Each row has a hidden value. The values are split into ranges, and the tier after each row names the range that its value falls in. Each part has its own value, ranges and names.
[-213  -47  166 -105  -71  -49   76  160  346  -76  146  128 -104  -38
  -43   25  -60  183   83 -266 -308  -51   71   54   54  444  113  -19
  -35  334 -223 -153  124   60  371   88   42  151  -75  273  -69 -211
  176 -190  145 -191  326 -167   18  114   -1  -83]  Z530
[-372  326   96  -61  272  256  -98  252   66 -317  -62   40 -247  122
  150  228 -255   55  -78   16 -374  204  281 -322  -42  263  -45  292
 -127  155   -4 -100  197   55  -88  273 -244  585 -230 -104   62 -198
 -276 -106  386  131  282  117 -223 -161  142  230]  z694
[-194  -35   26  -49   46  -99  178  144  104 -237  248  154   -3   95
 -137   58  130  134  -11  -96 -135  -74  -90  329   -7  170  166 -273
   -4   53  -59 -176   -7  274  288  103   -9   98  148   77  -21  -45
  -98   93  139   67  -44  115 -121  122  114  172]  z542
[-134  -63   -7 -215   50 -195  120  -92  415   69  210  -99 -160 -397
   15  199  -23   37   41 -419 -446 -100   90  308  -29  419 -104  -37
   49  222 -112 -223  497  296   46  237 -273  -38   95  302 -179 -474
   39 -202 -176  -47   72  155 -117  336 -300 -285]  z694
[-138  227   58  381   27  174  -30 -115 -163  -32  -93   84   57 -164
  259  -64 -187 -155  -71 -133  118  125  126  -42  -66  142  -43   -8
  121  105  -43  145 -241  221   11 -154  -63  168 -176   93  214 -196
  143  -80   -2   59  -42  106   38  286 -178  123]  z814
[  49   87  -29  -78  -62 -293   23  -19   17   36   96 -127  140 -101
  -11  -22   35   24  -97 -185  -84 -205 -117  180  -67  -80 -119   42
   51  106   18 -101  194  123   56  207   47  -98   21   48 -135  -28
   -3  -22   51   61 -229 -115  -98  100  -77 -185]  Z276
[ 318  193  -19  149 -218  -94 -286 -184 -134  273    1 -154  369 -298
   61 -196   12 -222 -235  -90   51 -147 -115  -76  -32 -231 -214  184
  188  -31   60   19 -120   36 -261  -18  113 -303 -120   52   38   60
  141   -4  -64  -16 -185 -279  142  139 -142 -344]  z542
[-101   75  -12  206   32 -113   98 -182 -143   62  -73  230  -93  120
    3  134 -178   -9 -241  141   32  165  250 -147 -136  -34  314   61
  177  222 -161  -24 -294  114   65 -149   36  185  129   91   85   52
  115  109 -138 -200  -37  230  162  284   74  209]  z727
[-138  245   61  360  -96  305 -314   31  -80  170 -291  258   94 -141
  -96  116 -187 -209   17 -277 -129   73  227 -176  198  -59  -92  -98
  -18  -11    3   68 -303  167  120  431   78  117    9  -68   94 -345
  -78  -58  111   88   75 -216 -125  109   63  -61]  Z272
[-469    5  275   19  -66  131    0  149  250 -404  307   52 -179  -53
 -111  245 -176  163 -250   76 -106  -26  104  149  113  352  133 -142
 -214  453   -9 -235  271  395  246  208   56  477   48   91   48 -161
   14 -132   66   36  -15   64 -374   33   70  336]  z973
[-111  316  -48  132   39  -34  -11 -137 -166   16   73   84 -107  -38
  142   -6  -87   53 -209  191  217  244  113  112   10  -93  106   23
   47  165   38  -87  -76 -123   83 -108 -137  227  239  -11  186  -21
  175   68   -7 -317   67  190   38  140  -17  140]  z542
[-175 -185  366    6   94  115   79  -51  261 -312  295   68   62   74
 -115  217  -62  -21 -256   52 -147   -5  351  127  -16  439  373  -96
   24  146 -118 -178  490  306  195    6  -16  458  105  224   71  -47
  175  -99  -31  135  -61  179 -172   23   92  420]  z412
[ 107  194  128  105  175 -161  113  -97  -95  107   99  302  -67  -43
 -136  -29   27   59 -272   48    0  204  160 -254   -5  216  448  150
  251  112 -128  -89 -166    3  139 -134  -77   48   60  127  208   26
  134  -98 -182  -80   -2  203  156  260   38  101]  Z272
[ -72  -74 -168  -48   -1  113   84  103   51 -140  133  -78  -38   86
  265 -175   36   24  119   17 -162  -26   -7   64 -201  128   51   36
   58  194   27  -78   66  202 -154 -271  -49   77  129   76  -57 -122
  -31  132   59  -44  186  -34  156   60   93  -42]  z694
[ -63  256  162  237  110 -185   82 -163 -377    4   83  225   36   77
   63  220   -3 -131 -161   67  307  166  107 -184 -131  -92  158  209
   85  157  178   66  -49   67  228  -49   10  227  -33  101  112  107
  209  -27  -53  -43  -67   45  114  -31 -131  123]  Z276
[ -77  177   -3   62  211 -309  113   -7    2   40  -11   70  -96  170
  -13  209  -63  -45   -5   73 -139   29  -56   87 -112  218   29  204
  -29   49 -141  -63   17  -33  236  184 -299  167 -105  206  -17  221
  -32   68  145 -191  158  197   62  175 -163   17]  z542
[ -18   88  217  117  101  163 -199  -49  102  -77   -3  129   72 -334
 -179  -16 -135  -61 -164 -137 -309   23  174 -193  135  453  109   38
  125   89  -90 -249 -187  196  -58  133 -122  266 -295   79  272 -230
  -67 -264  129  146  131   45   15  140  -34   61]  z727
[  41  162  172  161   76  134 -135  -13 -179   46  -21   90   12    0
   30  -28  -59   84 -294   -6  149  302   57 -616   45   52   25  328
  116  301   26 -150 -318   20 -169 -203  153  350 -177    5  300   -3
  107 -188  109   66  126 -128  278  -77  -92  157]  Z272
[  79  -48  -48  -59 -130   72 -106   33  -71  -93  104 -355  315  214
  127 -255  116   41  194 -115   60 -191 -229  -21  -28  -58 -276   76
  -59  121   38  -60  374    1   52   17  218   18  -26   29  -76  -22
   68  -98  312  169  -34 -556  -47 -301  -22 -178]  z814
[ -28  369  -14    8 -408  -82 -288 -195 -310    8  206    7  251 -219
  -84 -127  -25  -29 -387  189  197  -73 -148 -165   -7 -438    5  129
  181  155  110   47 -231   31 -130 -148  308 -366 -140  -40   54  112
  195  -20  -35 -211 -226 -295  -27   49  193 -192]  z412
[-330  -92  299  -26   56   23  106  -50  127 -374  228   75  -11   83
 -160  248 -110   41 -149   91  -92  -57  179  147  -11  383  283  -57
  -42  248  -27 -154  367  364  247   37   20  464  -56  187   39  -64
   62 -158   93  126  -42  161 -208    8   79  383]  z254
[  76  292 -101  -71   78   -4 -112  -89 -105 -113  335  -44   44 -173
  169  -66   54 -129 -108  146 -186   58  -10 -188 -209   93   41  289
  161   54   34  -86   92   -4 -180 -143 -297 -114 -187   85   79   31
   34   44  -27 -183  187  -30  118   13    1 -219]  Z936
[ -20  176   37   54   11  -89   54 -222 -218 -232  347   18  285  204
   66  232  116 -334   -6  210   39 -146   42  266 -279 -134  171   28
   69 -258  112  231  528  225  188  -27 -127 -116    3  156 -148  194
   59  208  -86   57 -188   58 -173  -79  113   38]  Z272
[  71  216   26  114  115   63   18 -190 -220  103  102  -82   57  157
  202   72  153  -78  144   27  305  194  -57   52   19  -27 -112  149
  -39  -67  198   92  432  -38   93 -150 -107  156  196  125   67 -103
  131  -81   -6   38  130  -24   56 -170 -243  -27]  z430
[-201  269 -246 -146  -70   71 -169    1  -95  -94  194  -83 -192 -245
   14 -111  -76   91 -165  213 -161   72  -88 -212  -36  -13   -2  203
   59  390  120 -229  -63  145 -309  -19 -133  -65   33  -82   70 -182
 -119  -35  -18 -203  105  -52  -54  119  136 -184]  z430
[-274  -63  120  -79   -2 -195   81 -233   29 -142    8  -88  -26   82
   65  117 -130  126  230  -62 -114  -76  110  264    2  312    5  -49
  -29  167  -85 -169  305 -152  313    7  -75  293  -45  251  -31 -122
  172 -255  279 -177  211   38  -24 -140 -118  -15]  Z936
[-193  361  140  303 -235  213 -306  -86 -100  315 -317  150   23  -66
  -85  154 -193 -300   56   78   50  -12   80   36  235    8  -72  134
 -116  -81  156  333   71  135   58  203   55  -66   27  144  -22 -196
   42 -152  -24  -71  138  -92 -179  172    5 -170]  z542
[-173    7   57  277  -77  278  -30  -54   83  -30   85   56   97   18
  -42  130   17 -117  155 -205   48  -11   -9  303  151  156  -78 -331
 -117   -4  -56   78  217  406  323  176   26  104  202  154   21 -331
   29  -30  -46  164  -28  -71 -242  164 -119   91]  z727
[ -48  208  113  256   53   83  -22  244 -200 -263  151  -14   90  514
  243 -169  -30   97 -258  347  261  156  -51 -257 -109  -70  172  179
  -67  131  -84   47  -65 -214  142 -188   88  285   30  -48  170  544
  131  199  251  -37  -44 -140    7 -223  204  376]  z542
[  15   15   14   53   32   79    9   15  -24 -141  307 -157   80   74
  253  -58  123  -28   20  -23  -18   17  -75  -77 -139  146  -63   81
   19   93   22  -42  272  109  -44 -163  -65    2   40  145   16    4
   86    3  -15   81   34 -131   22 -120 -112  -69]  Z530
[-153 -358  330  -39    4 -200  107 -139  231   39    3   63  -44   72
 -250  185  -84  140  -21 -202 -328  -83  237 -194   63  558  305   16
  117  263 -262 -231  221  101  197   60  132  123   37  385  -40  -92
  172 -388  -48   91    4   13   10   27  -54   14]  z694
[  73   36 -284  266    0   39  -56   51 -234   -7  -47 -222  145  159
  175 -252  105 -152  314  129   78 -217 -312  358  -37  -77 -176 -131
 -129  -88  220   -5   54  153  -28  110 -138  -66  301  -67  -31   63
 -265  225  117  160  -95 -119  -89  -36  -29 -153]  z727
[-304   22   37   47    0 -128  209  161 -111 -242  173  159  -29  222
   -9  129  106  -36  208   57   70 -163 -125  393  -94   80  152 -120
 -152  138  257   30  191  318  394  104   11  165  168  108 -148   11
  -54  111  137   40   16   -6 -134  -40   95   91]  z412
[  53   88   31   64 -278  138 -358 -486 -273   23  184  -85  313   82
 -421   12   97 -104  -32  529  267  -63 -203  143  278 -125  105  -77
  -17  -97  111 -134  151   13   71 -101  131  -62  142  100  189  121
   83  -90   46 -173   59 -193  -64 -182  131  -14]  z430
[ -23   62  113   26 -194  394 -369  -48   95 -201  290 -209  285 -195
   63 -143   18   17 -168  -33   57   60 -116  -12  157   56 -270  -54
  -29  127   15 -241   29   66 -147 -135   93  222 -162   32  250 -101
  165 -102  286  -24  191 -331   42 -177  -69   61]  z412
[  25  390  187  382 -113  336 -340   87  -17  237 -140  221  114 -216
   45   70  -74 -294   28 -200   -3   61  168  -23  242    5 -131    8
 -120 -119  164  187    2   88  156  345    3   75   57    8   80 -315
   34  -65    2   35  197 -253 -128   34  -48 -183]  z973
[-227  281   82   25   28 -312  135 -227 -339  -13  -48  213 -125   47
   69  222 -115   13 -134  183  158  109  125   -7 -143 -117  222  224
  130  138  200   68  -80    7   40 -215    3  165  -33   88    4   49
   84  -59    9 -166    5  304  117   36   27   96]  z430
[ 123  -88  159  283  125   32   55  105 -101 -219   29    3  147  561
  290 -102  -69   43 -289  318   63  114  181 -244 -236   21  292  120
   81   -3 -207  -54 -207 -166  -59 -369  103  404   67   19  159  576
   79  298  190   26  -22   89  249 -200  203  464]  z973
[ -10  114  159  158   95   88   27  307 -124 -304  153  101  101  434
  211 -121   -3  158 -326  123  103  172   96 -362 -148 -109  252  134
   41  130  -70  -40 -149 -108   49 -183  183  351   25 -124  136  397
   45  198  250  122  -75 -111   81 -257  302  424]  Z272
[ -63  -61    5 -166 -131  149  -91 -353  -57 -201  409 -218  145  -87
 -213  -90  138  134  -58  204  162   -9 -146  145  148  122   55 -130
   49  217   60 -302  393  226    7 -222   99   95  147  105  173 -235
  134 -239   -3    5  -29 -117 -111  -83   -4   59]  Z272
[-267 -125   53  -20  -90  -83  182   92  261 -177  232  156  -18  230
  -49  193    3   37  -91  -11 -265  -93   70  312 -129  157  299 -220
   42    4 -253   39  145  279  222  -36   10  -92  203  248 -190  118
   36  214  -64  -82  -54  204 -120  248  224  184]  z814
[-179  260   77  432  147  363   38  134    7 -119  -82   71  -69  174
  580  119 -221 -226  -84  -57    7  226  392   37 -196   60  -12   12
  -46  -77  -52  332  170  174  -23  -86 -182  356  140   25   35 -121
   48  221  -58  122    6  254 -125  140  -25  309]  Z530
[ -59  155 -200  218 -189   94  -95  253   38    0  146 -113   70  121
  137 -123   77 -118  118   38  -70 -194 -374  233  -31  -55 -174  -78
 -166  -22    1  181   76  260   47  143  -51 -363  168   70 -164  127
 -162  268  -38   27  -68 -214 -205  165   40 -216]  z694
[-281  145  102  235 -132  265  -70   75  117  -48  159   89  -52  -50
    6   83   -3  -70  139 -116  -49  -23   16  251  190  256    2 -278
 -168   31  -15  122  298  272  341  232  -37  -65  256  161  -16 -326
   46  -91 -112   49   26  -84 -392  130  -12  -56]  z973
[ -80  135   95  213  -61  267 -200  -51 -275   69  -57  154   59  299
  -46  -23    3  -42   20  202  132  243   12 -548   78   48  138  228
   52   88  -14   67 -243  -86   18 -226  158   74  -49  113  203  103
  132 -106  134  -87  291 -261  201 -180  123   45]  z814
[-198  277   52  325 -171  246 -302  -45  -72  207 -356  190   71  -97
    2  172 -241 -267   65 -127  -76   26  173   31  151  -91 -150  -11
  -61  -75   70  195 -204  137   35  265   35   96  -30   27    8 -248
  -42  -14  131  -50  172  -86  -68  140   25  -80]  z254
[ 249  330 -166   73 -232  101 -276 -196 -285  -15  220   13  393 -197
   83 -390   61 -110 -227  125  170   -3   38    3  -60 -432   84  -41
  257  -15   32  -49 -222 -148  -35 -179  117 -195   52 -159  176   10
  238  180   43 -280  -63 -339  123   27  261 -153]  Z276
[-208  -30  187  -86   34 -104   25  -43  114 -146  170  -16   28  -55
 -116   61   -2  220   64 -314 -102   10    2   14  132  344  -45  -91
  -16  278 -146 -297  184  -42  400  209   20  257 -102  179   86 -206
  180 -344  276  -10  109 -186  -89 -102 -161    4]  Z276
[-205  -90  182 -113 -346   75 -172 -286  213  -88  496 -253   76  -93
 -212  122   34   68 -295  287   53  -48 -258   69  137  270   14   35
   -7  250 -128 -108  433  274 -100 -305  109 -224   -8  421   42  103
  304 -230 -208 -172  -27  -51 -133  115 -113   -3]  z412
[  71  146 -149  199  -76   69 -115  235  -50   24  122 -164  135  -10
  147 -180  177 -107  138  -46   66 -167 -431  286   42  -74 -278  -51
 -173  -47  249   30   83  232  -49  148  -84 -167  184  -21  -56   60
 -208  181   71  178  -56 -209 -101    5 -102 -202]  Z272
[-112  156  103  130 -320  146 -392 -167 -228 -111  310   63  313   28
 -167   96   86 -242   -8  328  131  -81 -126   42   98 -160   52  -22
  -70  -37  207  -18   42  -42  173   36   70 -126   -4  124   68  245
  193   69  130 -281  188 -393  -26 -307  174 -127]  z412
[  35  209  197  329   74  212  -55  -92   -1    1   74  117   63 -277
  227  -89  -92  -72 -261 -253  -38  196  297 -192    7  252   85  -74
  220  -11 -172   47 -124  124  -39 -129  -59   55  -41   87  269 -275
  183 -153 -181  158 -125  139  -37  246 -132   93]  z973
[-130 -121  113  281  -26  -94   83  -51   91  -83  219  -43   20  269
  -22  156   14  -61   19  188   22 -111 -107  334    8  285  167 -181
 -139   18 -146    8  303  155  333   63 -125   -1  286  310  -38  291
   81  106 -138  -27 -107  124 -186   89  -92  136]  Z936
[  80  255   -2  348 -155  -79   33   -9 -109   40  195   64   88  -90
  294 -167  -29 -133 -181  126  294  -44  -20  297 -115 -130  122  -40
   14  154   71  162  -12   93  197 -165    7  -64  223   85   28  122
  279  230 -245 -236 -133  -26   24  267  -47  -27]  z973
[-244  334   19   12   30  204  -32  211  107  -23  250   95 -200  -95
   92  262   88 -183   94  -27 -161   74 -198  -11  -25  258 -136  256
 -160   59  213  211  342  470  -50   56 -252  -94 -103  225 -117 -222
 -151  -24 -118   60  297   32 -129  160 -140 -178]  z694
[ -36   15  -30  -18   47   64   49   19 -102 -161  227 -144   69   78
  311  -84  123  -54  133  -15   20   -8  -45   24 -183   72  -37  123
   23   96  213  -11  341  114  -97 -222  -74   82   80   95  -40  -60
   53   10   62   95   88 -106   78 -190  -46  -72]  z430
[-145   74  -36  279   50 -118   -2 -166  -71   66  -50  152 -153   28
  -84   55 -228   93 -319  178  -25  212  105 -202   -4  147  253   -3
  150  282 -333 -186 -497   -2   57  -53 -105  119   82  117  242  176
   95   42  -97 -279  -33  269  111  374  -23  214]  z254
[  26 -217    9    5 -112   55 -169  237  130 -107   89 -273  230   59
  177 -268   32   76   78 -289 -268 -186 -109 -202  -55  131 -204   30
    0  206  -75 -232   43  -57  -97  112  129  -21  -38   50  -52   78
   30  -48  306  145   23 -515   58 -263   15 -208]  z814
[-413  177 -140   16   27  161  -76  106   36  -85    7  -62 -289 -161
  244  244  -90 -130  173   62 -192   42 -153  233  -52  175 -286  136
 -190  136  356  -11   94  392 -334    4 -349  167    7  103  -81 -241
 -293   53   95  -30  352  257  -23   88 -167  -99]  z430
[ -45  133  268  250   42   57  -32  272 -173 -280  177   17   67  460
  438  -39  -41   36 -304  269  152  139  221 -300 -191 -124  263  212
  -43   55  105   77  143 -293  -14 -212   96  302  194  -57   52  533
  156  214  125   54  -77  -72    8 -470  274  327]  Z530
[-127  174  -30  -29    0   15   51  -28  -28   32   54   47  -66   84
  188  139   35   40   41  -98   10  158  -27   30  -65  -50 -103  109
   23   36   52   59   73   80  -34 -183  -19   85   39  119  -48 -139
   27   19   77  -77  213   70  129   19  -83  -17]  z727
[-205   68 -120   63 -380  -78  -27  -21    2  -23  380 -149  101 -327
  114 -121  110  -58  -24 -180   50 -247 -342  307  -57  -53 -181 -198
   36  219  101  104  137  417    7  -37  102 -594  129  200 -160 -160
  163  -11 -274  -21 -319 -214 -230  296 -127 -363]  z542
[-257  -30   49  200  -49  -26   82   83   30 -166  227   43  -43  231
   -9  108   17   -9   70  122   13  -94  -50  299   13  160  203 -211
 -160  121   -7    8  308  175  381  167  -67   27  362  159  -83  120
   31  109  -74  -15  -99    8 -279   18   82  111]  z727
[  18  207 -132  -87   42   73 -130 -158 -144 -105  294 -110   80  -83
  191  -28   32 -156 -158  185 -101  101  113 -184 -229  -56   29  242
  173   76   64  -90  200    9 -249 -149 -208  -42   -3   37   58  -10
  105   87  -39 -176   85  -48   72  -36   59 -127]  z542
[ -60 -118 -168  166 -296  -65   30  -38   -2   39  234 -108   88 -245
  190 -237   78 -142  122 -104  -61 -305 -149  323 -136   58   45 -214
   92  186  110   75  112  370  -39 -116   28 -513  321  202 -174 -142
  120   84 -358  -21 -237 -149  -75  286  -26 -378]  z694
[-119  180 -132 -112 -114   34 -167 -260 -118    3  187 -218  -72  -84
   89   60  -84  -57 -233  365  -32   68   20 -142 -104  -92   14  291
   91  200  117  -58  311  100 -412 -205 -107 -111  128   75  -11  -14
   43  -23 -184 -187  -13   76  -47   40   55 -124]  Z272
